Each row, then one of two labels for whether it has a hidden trait; a new part has new ones:
In the rows, zero is written as 128.
[102 128 132 168  52  58 131 129  86 134 131 115 132 137  36 120 129 117
 118 139 122 125  74 148 130 145 136  96 126 126 130 128 127 115 163 152
 142 113 125 145 114 128 119 156 197 132 130 130 123 160 162 142 129 152
 147 125 125 129 125 142 149 134 120 129 133 107 160 122 119 116 137 118
 106 149 122 240 145 125 112 101 137 138 120 103 184 119 130 108  95 134
 149 111 135 124 103 146 126 124 128 129 137 137 169 138 125 115 122 114
 127 121 147 148 132 171 129 135 129 130 131  45 143 108 110 132 124 131
 134 133 120 122 126 145 141 164 165 136 116 148 125 103 117 129 124 165
 140 149 249 133 122 138 109 137 127 121 130 122 184 169 129 130 149 106
 122 157 148 104] => <31>
[131 119 130 108 124 128 125 114 146 132 181 131 129 115 125 129 127 126
 126 128 115 131 141 131 127 123 131 136 125 142 126 127 136 123 145 121
 129 141 126  78  88 132 138 129 124 128 128 135 128 127 119 117 126 114
 154 126 126 129 128 145 126 124 122 129 121 135 119 113 128 130 131 141
 124 116 131 121 128 129 127 132 129 131 129 131 118 126 137 132 131 114
 126 148 131 127 128 111 129 126 126 129 129 134 117 127 127 129 130 125
 129 123 115 125 131 136 130 126 126 127 128 131 132 134 139 125 132 130
 128 127 130 135 128 110 126 118 133 126 131 124 131 125 136 128 127  93
 128 130   1 129 135 128 129 124 130 123 124 126 137 120 126 127 123 125
 131 129 125 111] => <31>
[148 117 130 108 167 151 125 108 163 131 185 139 129  97 178 133 124 130
 129 124 111 134 178 124 125 114 128 150 124 143 124 130 134 126 129 106
 122 152 128  65  83 132 146 124  92 125 126 140 132 109 104 111 125 104
 153 127 130 130 131 150 116 120 124 128 114 141  98 111 129 135 131 149
 132 107 132  83 126 131 130 138 132 131 127 146 100 130 138 140 138 112
 122 150 134 127 140  98 133 128 126 132 127 132  79 120 123 132 134 132
 131 133 110 117 130 106 130 124 127 126 128 156 128 138 155 124 142 129
 125 126 133 140 129 107 120  97 136 121 141 115 133 130 143 129 130  57
 119 118   1 127 142 127 139 125 131 121 122 129 107 102 125 126 111 127
 136 119 114 121] => <29>
[132 118 130 111 125 122 126 112 141 133 181 130 129 110 136 129 126 126
 124 129 109 131 143 131 127 124 132 137 125 140 126 128 133 123 151 121
 129 143 127  78 104 131 140 133 124 128 128 138 129 127 122 121 126 115
 164 125 127 129 128 148 124 124 123 129 120 132 114 111 128 131 132 143
 124 116 129 124 131 129 127 129 130 132 126 130 122 126 137 131 128 114
 128 146 132 126 128 104 130 126 126 130 130 133 109 124 126 128 131 126
 130 126 118 126 131 125 130 127 126 127 128 119 134 130 142 126 134 131
 129 127 130 133 128 108 128 115 138 125 132 123 129 125 135 128 129  88
 127 131   1 129 137 129 129 126 131 120 124 124 140 119 125 128 125 124
 132 132 124 110] => <31>
[148 120 129  93 150 148 124 110 170 130 195 137 128 102 167 131 125 128
 130 126 115 133 164 122 126 113 127 150 125 144 125 127 135 126 125 116
 123 145 128  78  81 132 144 117  99 126 126 136 131 113 106 108 124 104
 149 127 127 130 130 143 117 121 126 128 117 145 102 110 130 134 129 145
 130 104 132  82 123 130 130 140 130 130 135 141  97 128 137 141 140 116
 122 154 129 126 136 101 131 126 127 130 124 130  77 121 126 132 133 129
 130 125 106 118 127 109 130 125 125 126 127 157 127 140 152 125 136 128
 127 124 133 141 129  93 122 102 124 123 134 118 134 132 142 128 126  71
 122 115   1 127 141 125 138 117 130 124 123 128 120 104 126 126 116 132
 136 116 118 122] => <29>
[141 120 130 106 130 133 125 114 154 130 176 134 129 108 131 129 126 127
 127 128 112 132 148 128 127 123 130 138 125 141 126 127 135 123 142 119
 127 139 127  81  87 132 138 127 119 127 127 137 129 124 117 116 126 111
 163 126 127 129 129 145 124 123 124 129 118 138 112 108 128 131 131 142
 127 114 130 121 130 130 129 133 131 131 130 132 112 128 137 134 132 114
 126 148 131 126 131 112 130 126 126 129 129 134 107 124 126 131 131 125
 129 124 116 122 129 120 130 126 126 127 128 137 133 134 144 125 134 130
 128 126 131 138 129 109 125 110 130 124 130 123 131 126 141 128 127  67
 126 126  26 128 137 127 130 123 130 122 123 125 131 113 125 127 121 127
 133 126 124 117] => <29>
[143 119 129 103 142 138 124 111 161 132 180 135 129 105 160 130 125 129
 128 126 110 132 162 125 126 117 127 146 125 142 125 128 134 123 133 115
 125 148 127  75  85 132 141 124 107 127 127 140 131 118 109 112 125 105
 157 126 128 130 129 150 120 122 125 128 116 141 106 111 129 134 130 148
 128 104 131 102 127 130 130 135 131 131 129 141 103 129 138 140 136 112
 123 150 132 126 136 105 131 127 126 131 127 131  90 122 125 131 133 128
 130 128 111 118 129 112 130 126 126 127 127 150 129 136 148 125 137 129
 127 125 133 139 129 105 123 105 137 124 134 117 133 130 141 128 128  78
 123 120   1 127 138 127 137 122 130 122 122 127 123 111 125 127 117 122
 135 120 122 115] => <29>
[146 119 129  97 146 146 124 111 164 129 185 138 129 103 158 131 125 128
 129 125 110 132 136 123 126 118 129 147 125 143 125 128 135 125 133 115
 123 148 128  80  80 132 142 120 106 126 126 135 130 117 108 111 125 107
 152 127 127 129 130 144 119 123 124 128 116 143 105 110 129 134 129 145
 129 110 132  89 126 130 131 138 130 131 133 137 110 129 136 139 139 113
 124 149 130 126 135  96 131 127 127 130 126 131  94 122 126 134 132 129
 130 125 107 119 128 115 130 126 126 126 127 162 129 137 148 125 133 128
 126 124 132 141 129 102 122  99 127 123 135 118 133 132 143 128 127  81
 123 119   1 127 141 124 135 119 129 123 123 125 123 104 125 126 117 130
 135 121 121 118] => <29>
[136 120 130 105 127 134 126 111 153 132 181 133 129 104 146 130 125 129
 128 127 112 132 148 128 127 121 130 142 125 142 125 128 135 125 141 117
 128 143 127  82  86 131 141 126 118 127 127 137 129 121 118 114 125 112
 152 126 126 129 129 145 123 124 124 129 117 139 112 109 128 131 130 143
 126 112 131 105 130 130 128 130 129 131 130 133 111 129 137 135 130 112
 125 148 131 126 130 105 131 126 126 130 128 134 105 123 126 131 131 126
 130 124 113 122 128 121 130 126 126 127 127 136 130 133 146 125 133 129
 127 126 131 138 129 110 124 111 129 125 133 121 132 120 138 128 127  81
 125 122   4 128 139 127 132 121 130 122 124 126 127 104 125 127 117 127
 133 125 121 119] => <29>
[126 119 130 114 107 113 127 118 134 134 174 126 129 118  99 127 128 126
 124 132 113 129 121 135 128 128 134 127 126 139 127 126 135 122 158 129
 131 135 125  97  95 131 136 137 152 129 129 135 127 137 133 122 126 122
 156 125 125 128 127 145 129 126 122 129 124 129 132 108 128 126 131 137
 118 119 128 139 136 128 126 125 128 131 129 123 133 125 138 129 122 120
 128 141 129 125 119 116 127 125 125 128 131 135 133 128 129 128 128 122
 129 120 122 129 131 140 130 126 126 129 128 114 135 129 136 127 127 131
 130 128 127 133 128 117 133 132 132 128 129 132 129 123 134 128 126  99
 132 139  36 131 133 131 125 125 131 120 125 123 141 127 126 129 131 124
 130 138 131 106] => <31>
[147 118 129  89 137 142 124 111 161 129 181 136 129 105 153 130 125 128
 129 126 111 133 152 123 127 118 130 146 125 142 125 127 135 123 131 115
 125 145 127  80  75 132 141 119 102 126 126 136 129 116 111 111 125 111
 151 127 127 129 130 146 120 122 126 128 117 145 109 110 129 133 128 143
 130 108 132 100 126 129 133 138 129 131 134 138 102 130 134 141 138 114
 121 153 129 125 133 102 131 126 127 129 126 130  97 122 126 133 132 127
 129 123 106 117 127 119 130 126 125 127 127 152 128 138 148 125 134 128
 127 124 133 142 129 100 123 102 121 124 134 114 135 131 139 128 126  69
 123 118   1 127 138 125 136 118 130 125 124 128 122 108 125 126 120 132
 135 122 120 117] => <29>
[120 117 131 128 100 105 127 118 110 136 171 124 130 122  89 126 127 123
 122 132 114 128 117 138 128 131 133 120 125 136 128 127 134 119 161 129
 134 133 124 102 103 131 131 146 154 130 130 135 126 140 137 128 126 128
 159 124 125 128 127 145 132 125 121 129 124 122 134 111 126 123 134 133
 116 128 126 155 135 128 123 118 128 133 125 120 145 124 136 123 118 121
 132 140 131 125 118 122 127 125 125 129 134 137 134 129 128 124 127 120
 128 122 126 133 133 137 130 127 127 129 129  95 138 127 125 128 127 131
 131 130 126 130 128 123 134 136 143 129 126 131 127 118 132 128 128 103
 134 145  89 132 133 130 118 131 131 120 130 123 159 127 126 129 136 121
 127 141 134 104] => <31>
[108 124 132 141  75  83 129 122  97 135 154 119 130 130  48 122 129 120
 120 136 118 126  88 142 130 139 134 108 126 133 128 127 131 118 161 138
 138 122 124 121 118 130 126 149 178 130 130 131 124 155 145 136 127 143
 153 124 124 128 125 138 141 131 120 129 129 114 148 115 124 119 135 127
 111 136 124 193 141 127 118 107 129 136 123 111 150 121 133 116 105 127
 139 126 132 125 108 130 125 124 126 128 136 138 158 134 128 121 124 118
 128 120 135 141 133 180 129 130 128 129 130  81 139 119 122 129 122 132
 133 131 122 125 126 131 138 150 149 133 120 141 125 111 123 128 125 136
 138 150 147 133 129 134 114 133 130 119 128 121 178 148 127 130 144 116
 123 153 144 101] => <31>
[ 96 131 132 174  40  50 132 132  90 131 105 115 133 136  27 117 128 116
 119 141 124 124  54 148 131 148 136  88 124 127 131 128 124 112 166 158
 144 108 125 162 120 127 117 155 203 132 129 131 122 164 171 145 130 158
 148 125 125 129 124 139 154 136 120 129 135 107 163 122 116 115 138 124
 104 159 121 243 146 124 108  96 143 139 120 101 189 117 124 108  86 142
 156 104 137 125  98 152 128 121 129 130 138 137 184 140 123 114 121 112
 127 121 153 153 131 176 129 141 129 130 131  39 144 103 102 133 123 131
 134 133 119 117 126 150 145 166 176 140 111 150 124 100 113 130 122 203
 141 146 255 133 120 139 102 137 124 121 131 121 193 188 130 129 153 102
 119 157 150 103] => <31>
